Below are the code and all the weights of a small trained network. Each question names an input and a target symbol and asks about switching units off, where a switched-off unit gives its printed mean instead of its output.

import numpy as np


def w(rows, s, z=0):
    codes = np.array(rows[::2]) - 128.0
    scale = np.full(codes.shape[1], s)
    scale[-1] = z or s
    return codes * scale


def norm(h):
    return h / np.sqrt((h * h).mean(-1, keepdims=True) + 1e-5)


def f(y):
    return np.maximum(y, 0)


def softmax(a):
    e = np.exp(a - a.max(-1, keepdims=True))
    return e / e.sum(-1, keepdims=True)


def log_softmax(a):
    a = a - a.max(-1, keepdims=True)
    return a - np.log(np.exp(a).sum(-1, keepdims=True))


def net(x, mask):
    ids = ['αδζηπφω'.index(c) for c in x.split()]
    T = len(ids)
    res = E[ids] + P[:T]
    r = norm(res)
    for j in range(3):
        rows = slice(2 * j, 2 * j + 2)
        q, k, v = (r @ M[0][rows].T for M in (Q, K, V))
        z = softmax(np.where(np.tri(T) > 0, q @ k.T / 2**0.5, -1e9)) @ v
        o = O[0][rows]
        res = res + np.where(mask[j], z, o[:, -1]) @ o[:, :-1]
    y = f(norm(res) @ A[0][:, :-1].T + A[0][:, -1])
    res = res + np.where(mask[3:11], y, B[0][:, -1]) @ B[0][:, :-1]
    return log_softmax(norm(res)[-1] @ U[:, :-1].T + U[:, -1])


Q, K, V, O, A, B = {}, {}, {}, {}, {}, {}
E = w([
[167,161,137,67,129,87,114,104],'α',
[126,179,181,131,107,26,58,157],'δ',
[90,129,91,151,44,4,42,123],'ζ',
[155,139,97,113,158,50,52,174],'η',
[139,142,108,123,86,60,115,197],'π',
[123,185,156,110,65,58,143,178],'φ',
[83,128,79,116,96,78,104,156],'ω',
],0.0036)
P = w([
[162,132,127,143,143,161,134,98],'0',
[132,158,142,47,16,2,121,177],'1',
[129,75,118,91,136,110,181,163],'2',
[145,173,104,171,150,79,237,102],'3',
[146,91,161,28,71,87,77,208],'4',
[113,68,132,120,156,135,184,156],'5',
[128,173,110,177,158,80,222,96],'6',
[112,81,184,44,62,89,61,168],'7',
[98,65,154,147,168,169,182,143],'8',
[128,179,113,168,156,82,226,102],'9',
[97,108,207,83,90,101,53,129],'10',
],0.0057)
Q[0] = w([
[146,30,178,16,66,115,6,188],'head 1',
[124,203,125,190,68,28,91,111],'head 1',
[86,15,227,62,92,43,120,219],'head 2',
[159,48,130,97,102,67,118,178],'head 2',
[97,202,125,193,131,43,177,74],'head 3',
[77,106,255,59,29,66,40,216],'head 3',
],0.0065)
K[0] = w([
[2,17,223,195,160,102,153,187],'head 1',
[198,213,126,220,64,170,78,162],'head 1',
[91,26,150,135,161,198,187,135],'head 2',
[75,44,195,119,139,120,96,96],'head 2',
[205,128,187,211,61,174,75,123],'head 3',
[78,67,225,138,249,232,219,233],'head 3',
],0.0065)
V[0] = w([
[161,178,255,62,152,158,168,108],'head 1',
[149,132,135,149,42,103,157,173],'head 1',
[63,159,83,86,81,154,129,157],'head 2',
[152,105,87,112,215,131,181,119],'head 2',
[209,120,144,93,130,158,194,154],'head 3',
[150,74,95,193,147,122,59,169],'head 3',
],0.0064)
O[0] = w([
[245,20,78,61,105,150,84,85,33],'head 1',
[186,119,153,220,115,144,115,82,252],'head 1',
[120,72,190,96,134,166,96,2,155],'head 2',
[188,92,78,174,106,79,134,162,160],'head 2',
[110,209,48,147,208,192,149,77,203],'head 3',
[209,128,112,102,16,165,116,102,141],'head 3',
],0.0052,0.0041)
A[0] = w([
[145,165,136,177,87,99,81,50,120],'neuron 1',
[159,51,96,159,149,129,206,65,248],'neuron 2',
[211,125,209,121,162,71,150,89,135],'neuron 3',
[220,171,94,140,63,128,48,61,88],'neuron 4',
[85,189,77,106,96,63,190,155,106],'neuron 5',
[174,135,64,114,164,233,170,147,115],'neuron 6',
[163,24,128,2,109,65,74,115,184],'neuron 7',
[66,11,115,169,98,165,172,155,100],'neuron 8',
],0.0059,0.0013)
B[0] = w([
[189,46,138,176,165,185,160,85,235],'neuron 1',
[95,157,194,43,75,147,142,219,235],'neuron 2',
[102,116,124,191,118,95,52,154,200],'neuron 3',
[30,61,189,55,166,211,113,166,225],'neuron 4',
[165,71,78,113,190,186,52,154,253],'neuron 5',
[140,150,120,152,109,40,139,45,174],'neuron 6',
[187,224,70,179,106,117,254,93,206],'neuron 7',
[159,72,167,109,169,116,224,146,169],'neuron 8',
],0.0056,0.0044)
U = w([
[146,84,42,117,201,91,72,179,138],'α',
[157,105,131,93,55,190,155,228,28],'δ',
[172,107,173,209,61,46,88,118,83],'ζ',
[160,97,110,228,187,165,186,44,42],'η',
[137,150,73,65,78,75,183,77,253],'π',
[2,237,166,83,148,116,107,152,189],'φ',
[87,25,193,26,180,162,107,116,139],'ω',
],0.0056,0.0028)

Each question gives the input, a string of symbols that net reads in full, and the target symbol t.
The units are the heads (2 rows each of Q, K, V and O) and the neurons (one row each of A and B). Each row of codes is followed by its name. A weight is (code - 128) times the scale printed after its matrix; where a second scale follows, it is the last column's (O, A, B and U).
mask holds one flag per unit, heads first, then neurons. A switched-off unit (its flag False) gives its mean, the last column of its rows in O or B, instead of its output. The means were averaged over made-up inputs and are rounded, as every weight is.
A unit's drop is (log p(t) with every unit on - log p(t) with that unit switched off) / (log p(t) with every unit on - log p(t) with every unit switched off).
The circuit of an input: a set's keep is (log p(t) with only the set's units on - log p(t) with every unit switched off) / (log p(t) with every unit on - log p(t) with every unit switched off). Starting from all 11 units, units are removed one at a time, each time the one whose removal leaves the highest keep (on an exact tie, the one counted first), for as long as the keep stays at least 0.8.
circuit, biggest first: the units of the circuit, biggest drop first
unit that matters most: the unit with the biggest drop
top k neurons: the k neurons with the biggest drops, biggest first
which heads matter: for each layer, one digit per head in row order, 1 if its drop is at least 0.15 and else 0, layers parted by /
input φ π ω ζ ω π δ, target ω: which heads matter -> 100
input ω δ π π α φ π η, target η: circuit, biggest first -> [neuron 7; head 1; head 3]
input α π φ δ, target π: circuit, biggest first -> [head 1; neuron 7]
input α φ π π φ, target ω: which heads matter -> 101
input π ω φ α ζ η φ ω ω α π, target ζ: circuit, biggest first -> [head 3; neuron 2; neuron 4; head 1]
input π ζ α π π φ π π, target η: circuit, biggest first -> [head 1; neuron 7; head 3]
input ζ ω ω π η η α π ζ ζ, target ζ: circuit, biggest first -> [head 3]
input η ω ω π π φ, target φ: top 2 neurons -> [neuron 1; neuron 2]
input π π ω ω α α η π, target α: circuit, biggest first -> [head 3; head 2]
input φ π ω α ω δ π δ, target π: circuit, biggest first -> [neuron 7; head 1]
input φ δ δ π π ω π, target ω: circuit, biggest first -> [head 1; neuron 4]
input ζ δ φ α π, target η: top 2 neurons -> [neuron 7; neuron 2]
input φ φ η δ ω φ π ω α, target π: top 2 neurons -> [neuron 7; neuron 6]
input δ δ π ζ η π ω, target δ: which heads matter -> 101
input η ω ω α η, target ζ: which heads matter -> 110
input π π π ω π η ω ζ α ζ δ, target α: circuit, biggest first -> [head 2; head 3; head 1]
input ζ π α π π ω φ, target ζ: unit that matters most -> head 3
input φ φ δ α ω, target π: which heads matter -> 000
input ω ω η α α δ ζ α π δ, target φ: which heads matter -> 100
input ζ η ω π ζ ω π π ω π η, target ζ: unit that matters most -> head 3
input φ π π ω π δ α ω ω φ, target ω: top 3 neurons -> [neuron 2; neuron 4; neuron 7]
input α η δ, target ζ: which heads matter -> 101
